[[117 135 107 134 126]
 [121 130 130 114 132]
 [131 110 115 117 149]]
->
[126 114 115]

[[152 141]
 [118 140]
 [104 125]
 [133 145]
 [141 139]]
->
[141 118]

[[ 99 152 112]
 [119 135 111]]
->
[112 135]

[[126 116 146 116 131]
 [125 126 106 109 138]
 [117 135 126 124 134]
 [137 118 139 141 126]
 [129 125 105 155 134]]
->
[131 109 126 118 129]

[[149 147 156 144]
 [107 109 144 157]]
->
[144 144]

[[140 121 130 128 138]
 [156 119 127 127 148]
 [128 139 122 126 122]]
->
[138 127 122]
---
[[131 131 128 128 125 120]
 [138 135 132 129 113 122]
 [131 133 128 134 120 131]
 [133 131 131 132 118 138]
 [121 129 124 131 132 128]
 [133 131 132 123 121 119]
 [150 138 133 132 105 124]]
->
[[131 131 128 128 125 120]
 [131 133 128 134 120 131]
 [121 129 124 131 132 128]
 [150 138 133 132 105 124]]

[[123 130 124 128 135]
 [146 144 118 135 151]
 [153 107 135 121 132]
 [ 99 118 139 113 113]]
->
[[123 130 124 128 135]
 [153 107 135 121 132]]

[[114 135 114 114 128]
 [115 122 136 143 132]
 [139 133 125 125 145]
 [137 122 115 130 137]
 [123 144 133 146 138]
 [145 124 121 120 121]
 [144 117 137 146 113]
 [135 131 127 136 116]
 [127 125 112 108 125]
 [130 128 127 143 130]
 [124 142 139 132 155]
 [116 133 116 124 128]]
->
[[114 135 114 114 128]
 [139 133 125 125 145]
 [123 144 133 146 138]
 [144 117 137 146 113]
 [127 125 112 108 125]
 [124 142 139 132 155]]

[[137 126 114]
 [151 131 114]
 [137 130 124]
 [140 125 118]
 [131 123 121]
 [111 131 143]]
->
[[137 126 114]
 [137 130 124]
 [131 123 121]]

[[123 110 132]
 [134 141 127]
 [131 135 105]
 [151 130 135]
 [121 122 130]
 [128 115 132]
 [129 129 128]
 [141 127 123]]
->
[[123 110 132]
 [131 135 105]
 [121 122 130]
 [129 129 128]]

[[122 145 129 128]
 [146 110 132 142]
 [135 116 130 128]
 [132 120 131 127]
 [126 128 130 132]
 [113 134 125 105]
 [140 122 120 133]
 [127 121 134 131]
 [138 118 125 135]
 [126 122 131 121]
 [141 137 130 157]]
->
[[122 145 129 128]
 [135 116 130 128]
 [126 128 130 132]
 [140 122 120 133]
 [138 118 125 135]
 [141 137 130 157]]
---
[[119 121 127 129 141 126 146 142 123 136 124 116 111 126]
 [129 134 130 124 127 128 130 135 128 133 132 123 133 126]
 [128 130 130 121 130 127 136 136 125 126 131 118 125 123]
 [131 127 126 157 118 129 110 109 133 120 123 140 140 135]
 [131 127 126 135 118 129 111 110 133 120 124 140 139 135]
 [132 131 129 124 123 129 121 122 128 128 132 140 132 129]]
->
[[119 129 128 131 131 132]
 [121 134 130 127 127 131]
 [127 130 130 126 126 129]
 [129 124 121 157 135 124]
 [141 127 130 118 118 123]
 [126 128 127 129 129 129]
 [146 130 136 110 111 121]
 [142 135 136 109 110 122]
 [123 128 125 133 133 128]
 [136 133 126 120 120 128]
 [124 132 131 123 124 132]
 [116 123 118 140 140 140]
 [111 133 125 140 139 132]
 [126 126 123 135 135 129]]

[[132 130 141 143 124 126 139 129 124 133]
 [117 130 122 122 106 136 132 120 135 133]
 [136 130 116 126 125 124 123 133 126 125]
 [120 138 128 127 132 122 128 128 133 122]
 [133 121 125 127 139 115 120 121 121 126]
 [138 125 134 127 137 131 131 131 129 152]
 [127 139 134 125 129 136 118 131 127 122]
 [126 126 141 133 127 121 126 123 134 122]]
->
[[132 117 136 120 133 138 127 126]
 [130 130 130 138 121 125 139 126]
 [141 122 116 128 125 134 134 141]
 [143 122 126 127 127 127 125 133]
 [124 106 125 132 139 137 129 127]
 [126 136 124 122 115 131 136 121]
 [139 132 123 128 120 131 118 126]
 [129 120 133 128 121 131 131 123]
 [124 135 126 133 121 129 127 134]
 [133 133 125 122 126 152 122 122]]

[[104 119 143 153 133 110 105 125 147 148 127]
 [144 129 114 112 127 144 142 125 112 115 133]
 [141 114 103 125 148 148 121 105 117 143 150]
 [151 150 145 134 122 113 106 105 110 119 131]
 [132 149 156 148 128 108 100 107 125 144 156]
 [150 142 128 115 105 106 114 128 142 148 150]]
->
[[104 144 141 151 132 150]
 [119 129 114 150 149 142]
 [143 114 103 145 156 128]
 [153 112 125 134 148 115]
 [133 127 148 122 128 105]
 [110 144 148 113 108 106]
 [105 142 121 106 100 114]
 [125 125 105 105 107 128]
 [147 112 117 110 125 142]
 [148 115 143 119 144 148]
 [127 133 150 131 156 150]]

[[128 128 124 143 150 123 126 128 132 123 129]
 [124 120 123 124 120 117 122 125 105 121 122]
 [126 117 123 121 117 128 122 127 129 125 124]
 [126 123 128 119 117 122 125 126 125 127 123]
 [123 115 119 125 119 124 126 124 119 116 118]]
->
[[128 124 126 126 123]
 [128 120 117 123 115]
 [124 123 123 128 119]
 [143 124 121 119 125]
 [150 120 117 117 119]
 [123 117 128 122 124]
 [126 122 122 125 126]
 [128 125 127 126 124]
 [132 105 129 125 119]
 [123 121 125 127 116]
 [129 122 124 123 118]]

[[110 141 131 135 133 132 145 116 122]
 [120 136 125 110 142 133 133 140 122]
 [106 142 122 126 146 141 124 106 136]
 [114 126 130 127 138 109 139 106 128]
 [118 137 135 141 124 130 120 120 131]
 [111 142 131 116 123 141 129 133 109]
 [110 131 125 133 127 137 144 128 117]
 [133 122 118 136 132 145 120 124 114]
 [135 105 139 127 122 122 141 128 122]]
->
[[110 120 106 114 118 111 110 133 135]
 [141 136 142 126 137 142 131 122 105]
 [131 125 122 130 135 131 125 118 139]
 [135 110 126 127 141 116 133 136 127]
 [133 142 146 138 124 123 127 132 122]
 [132 133 141 109 130 141 137 145 122]
 [145 133 124 139 120 129 144 120 141]
 [116 140 106 106 120 133 128 124 128]
 [122 122 136 128 131 109 117 114 122]]

[[134 112 134 125 122 131 133 130 127 147]
 [120 121 118 127 125 116 137 140 128 150]
 [129 122 123 124 128 122 111 116 109 133]
 [136 127 138 128 121 122 122 139 130 132]
 [130 128 134 131 127 126 127 132 123 133]
 [145 135 125 124 112 124 135 123 107 132]
 [139 130 118 138 114 125 126 137 115 124]
 [137 125 129 132 123 129 131 130 113 137]
 [129 123 126 131 118 124 126 140 120 122]]
->
[[134 120 129 136 130 145 139 137 129]
 [112 121 122 127 128 135 130 125 123]
 [134 118 123 138 134 125 118 129 126]
 [125 127 124 128 131 124 138 132 131]
 [122 125 128 121 127 112 114 123 118]
 [131 116 122 122 126 124 125 129 124]
 [133 137 111 122 127 135 126 131 126]
 [130 140 116 139 132 123 137 130 140]
 [127 128 109 130 123 107 115 113 120]
 [147 150 133 132 133 132 124 137 122]]
---
[[110 107 130 121 116]
 [139 134 128 121 111]
 [115 125 120 118 139]
 [121 133 106 103 129]
 [150 107 143 119 115]]
->
[[110 107]
 [139 134]
 [115 125]]

[[110 110 106 128 149]
 [115 112 107 131 152]
 [128 112 123 104 129]]
->
[[110 110]
 [115 112]
 [128 112]]

[[150 148 104]
 [154 107 116]
 [153 115 107]
 [154 145 105]
 [116 152 104]]
->
[[150 148]
 [154 107]
 [153 115]]

[[151 144 125]
 [149 137 127]
 [118 130 124]
 [120 140 112]
 [137 133 126]]
->
[[151 144]
 [149 137]
 [118 130]]

[[112 150 118]
 [108 143 142]
 [109 112 147]
 [147 111 144]
 [106 148 122]]
->
[[112 150]
 [108 143]
 [109 112]]

[[112 125 114]
 [125 128 110]
 [126 125 106]]
->
[[112 125]
 [125 128]
 [126 125]]

[[123 144 123 103]
 [124 127 119  99]
 [147 131 115 109]]
->
[[123 144]
 [124 127]
 [147 131]]

[[134 127 129]
 [152 127 132]
 [135 122 123]
 [155 118 124]
 [150 123 128]]
->
[[134 127]
 [152 127]
 [135 122]]

[[136 112 121 127 146]
 [135 114 125 129 145]
 [137 112 126 125 146]
 [105 127 114 106 115]]
->
[[136 112]
 [135 114]
 [137 112]]
